Below is a small trained network, with its code and all its weights. Each question gives an input and a target symbol and asks what happens when units are switched off, that is, made to give their printed mean instead of their output.

import numpy as np


def w(rows, s, z=0):
    codes = np.array(rows[::2]) - 128.0
    scale = np.full(codes.shape[1], s)
    scale[-1] = z or s
    return codes * scale


def norm(h):
    return h / np.sqrt((h * h).mean(-1, keepdims=True) + 1e-5)


def f(y):
    return y / 2 * (1 + np.tanh(0.7978845608 * (y + 0.044715 * y**3)))


def softmax(a):
    e = np.exp(a - a.max(-1, keepdims=True))
    return e / e.sum(-1, keepdims=True)


def log_softmax(a):
    a = a - a.max(-1, keepdims=True)
    return a - np.log(np.exp(a).sum(-1, keepdims=True))


def net(x, mask):
    ids = ['αηθλπστψ'.index(c) for c in x.split()]
    T = len(ids)
    res = E[ids] + P[:T]
    q, k, v = (norm(res) @ M[0].T for M in (Q, K, V))
    z = softmax(np.where(np.tri(T) > 0, q @ k.T / 2**0.5, -1e9)) @ v
    res = res + np.where(mask[0], z, O[0][:, -1]) @ O[0][:, :-1]
    y = f(norm(res) @ A[0][:, :-1].T + A[0][:, -1])
    res = res + np.where(mask[1:17], y, B[0][:, -1]) @ B[0][:, :-1]
    return log_softmax(norm(res)[-1] @ U[:, :-1].T + U[:, -1])


Q, K, V, O, A, B = {}, {}, {}, {}, {}, {}
E = w([
[107,152,97,160,145,177],'α',
[140,158,135,161,197,125],'η',
[141,159,124,164,204,128],'θ',
[102,151,90,161,149,183],'λ',
[147,160,153,185,165,109],'π',
[126,140,139,254,154,137],'σ',
[183,150,166,77,219,121],'τ',
[72,81,172,138,148,222],'ψ',
],0.0095)
P = w([
[80,241,3,177,146,126],'0',
[170,118,180,109,199,190],'1',
[61,199,125,120,136,34],'2',
[169,69,137,130,175,133],'3',
[76,157,116,75,83,42],'4',
[172,43,92,131,131,99],'5',
[94,114,144,69,28,3],'6',
[170,49,60,136,147,101],'7',
],0.0064)
Q[0] = w([
[142,36,127,162,205,156],'H1',
[116,1,48,174,193,125],'H1',
],0.0088)
K[0] = w([
[104,9,136,71,31,58],'H1',
[169,3,117,114,120,65],'H1',
],0.0043)
V[0] = w([
[200,254,82,32,142,114],'H1',
[130,16,194,30,128,209],'H1',
],0.005)
O[0] = w([
[209,131,48,228,2,146,110],'H1',
[141,27,224,156,204,169,5],'H1',
],0.0059,0.0029)
A[0] = w([
[129,157,75,89,2,101,91],'N1',
[69,225,124,51,140,128,123],'N2',
[77,158,120,181,77,86,192],'N3',
[101,129,130,158,182,109,211],'N4',
[102,97,70,72,153,214,173],'N5',
[57,162,108,160,176,117,159],'N6',
[149,105,177,144,131,146,87],'N7',
[91,74,131,106,138,179,131],'N8',
[135,143,109,71,162,109,178],'N9',
[139,211,37,128,80,114,90],'N10',
[140,128,128,156,106,161,78],'N11',
[204,133,149,74,169,134,156],'N12',
[214,124,99,170,117,146,156],'N13',
[155,238,115,127,149,118,221],'N14',
[85,138,145,152,73,182,249],'N15',
[37,118,104,140,98,139,222],'N16',
],0.0071,0.0022)
B[0] = w([
[95,121,177,190,152,77,196],'N1',
[174,175,85,189,148,26,196],'N2',
[191,229,151,92,174,70,199],'N3',
[85,140,122,52,85,139,195],'N4',
[136,93,172,171,94,95,170],'N5',
[116,148,103,132,71,117,205],'N6',
[127,76,119,135,252,187,126],'N7',
[128,126,142,117,170,91,155],'N8',
[85,188,135,189,33,86,163],'N9',
[39,41,224,75,214,152,254],'N10',
[124,126,66,140,114,140,117],'N11',
[112,99,117,206,90,163,158],'N12',
[218,87,143,44,96,93,161],'N13',
[65,98,131,120,85,94,253],'N14',
[170,128,116,115,137,44,155],'N15',
[201,203,130,149,56,81,177],'N16',
],0.0045,0.0054)
U = w([
[133,123,148,119,122,165,2],'α',
[125,111,133,97,102,159,32],'η',
[126,106,97,74,132,163,84],'θ',
[105,87,99,136,93,171,82],'λ',
[97,115,212,76,103,78,106],'π',
[112,202,98,153,123,96,166],'σ',
[254,107,109,148,141,146,172],'τ',
[102,81,192,142,224,179,144],'ψ',
],0.0098,0.004)

Each question gives the input, a string of symbols that net reads in full, and the target symbol t.
The units are the heads (2 rows each of Q, K, V and O) and the neurons (one row each of A and B). Each row of codes is followed by its name. A weight is (code - 128) times the scale printed after its matrix; where a second scale follows, it is the last column's (O, A, B and U).
mask holds one flag per unit, heads first, then neurons. A switched-off unit (its flag False) gives its mean, the last column of its rows in O or B, instead of its output. The means were averaged over made-up inputs and are rounded, as every weight is.
A unit's drop is (log p(t) with every unit on - log p(t) with that unit switched off) / (log p(t) with every unit on - log p(t) with every unit switched off).
The circuit of an input: a set's keep is (log p(t) with only the set's units on - log p(t) with every unit switched off) / (log p(t) with every unit on - log p(t) with every unit switched off). Starting from the 12 units with the biggest drops (on a tie, the unit counted first), units are removed one at a time, each time the one whose removal leaves the highest keep (on an exact tie, the one counted first), for as long as the keep stays at least 0.8.
units of the circuit, in order: the units of the circuit, biggest drop first
unit that matters most: the unit with the biggest drop
k most important neurons: the k neurons with the biggest drops, biggest first
drop of u: that unit's drop, to one decimal
input θ σ σ θ, target σ: 2 most important neurons => [N10 N9]
input ψ η π ψ θ τ σ α, target τ: units of the circuit, in order => [N10 N14 H1]
input τ η σ ψ α τ, target ψ: units of the circuit, in order => [H1 N16]
input τ σ σ λ λ τ θ σ, target τ: unit that matters most => N13
input η α τ λ, target τ: units of the circuit, in order => [H1 N13]
input η θ τ σ, target τ: 3 most important neurons => [N10 N13 N9]
input ψ η σ η, target σ: 2 most important neurons => [N10 N9]
input σ τ α τ η θ, target τ: 2 most important neurons => [N10 N13]
input θ ψ α ψ ψ α τ, target σ: units of the circuit, in order => [N2 N9 N10]
input α ψ ψ π τ λ, target τ: units of the circuit, in order => [N10 H1 N14]
input η ψ ψ τ π π, target τ: 4 most important neurons => [N10 N14 N1 N13]
input α ψ ψ α σ τ θ α, target τ: units of the circuit, in order => [H1 N13]
input ψ θ λ η, target λ: 4 most important neurons => [N3 N10 N2 N12]
input τ ψ τ τ η π ψ π, target ψ: units of the circuit, in order => [H1]
input π θ ψ τ θ τ η θ, target τ: units of the circuit, in order => [H1 N13]
input θ η θ λ, target λ: 2 most important neurons => [N3 N2]
input α θ π α, target π: 3 most important neurons => [N10 N5 N13]
input σ λ σ τ, target τ: 2 most important neurons => [N10 N12]
input ψ α η σ τ, target σ: 2 most important neurons => [N2 N10]
input τ η τ ψ ψ ψ η θ, target ψ: drop of H1 => 1.7
input σ η σ ψ ψ σ, target ψ: drop of H1 => 2.3
input α η η π ψ η, target ψ: drop of N5 => 0.0
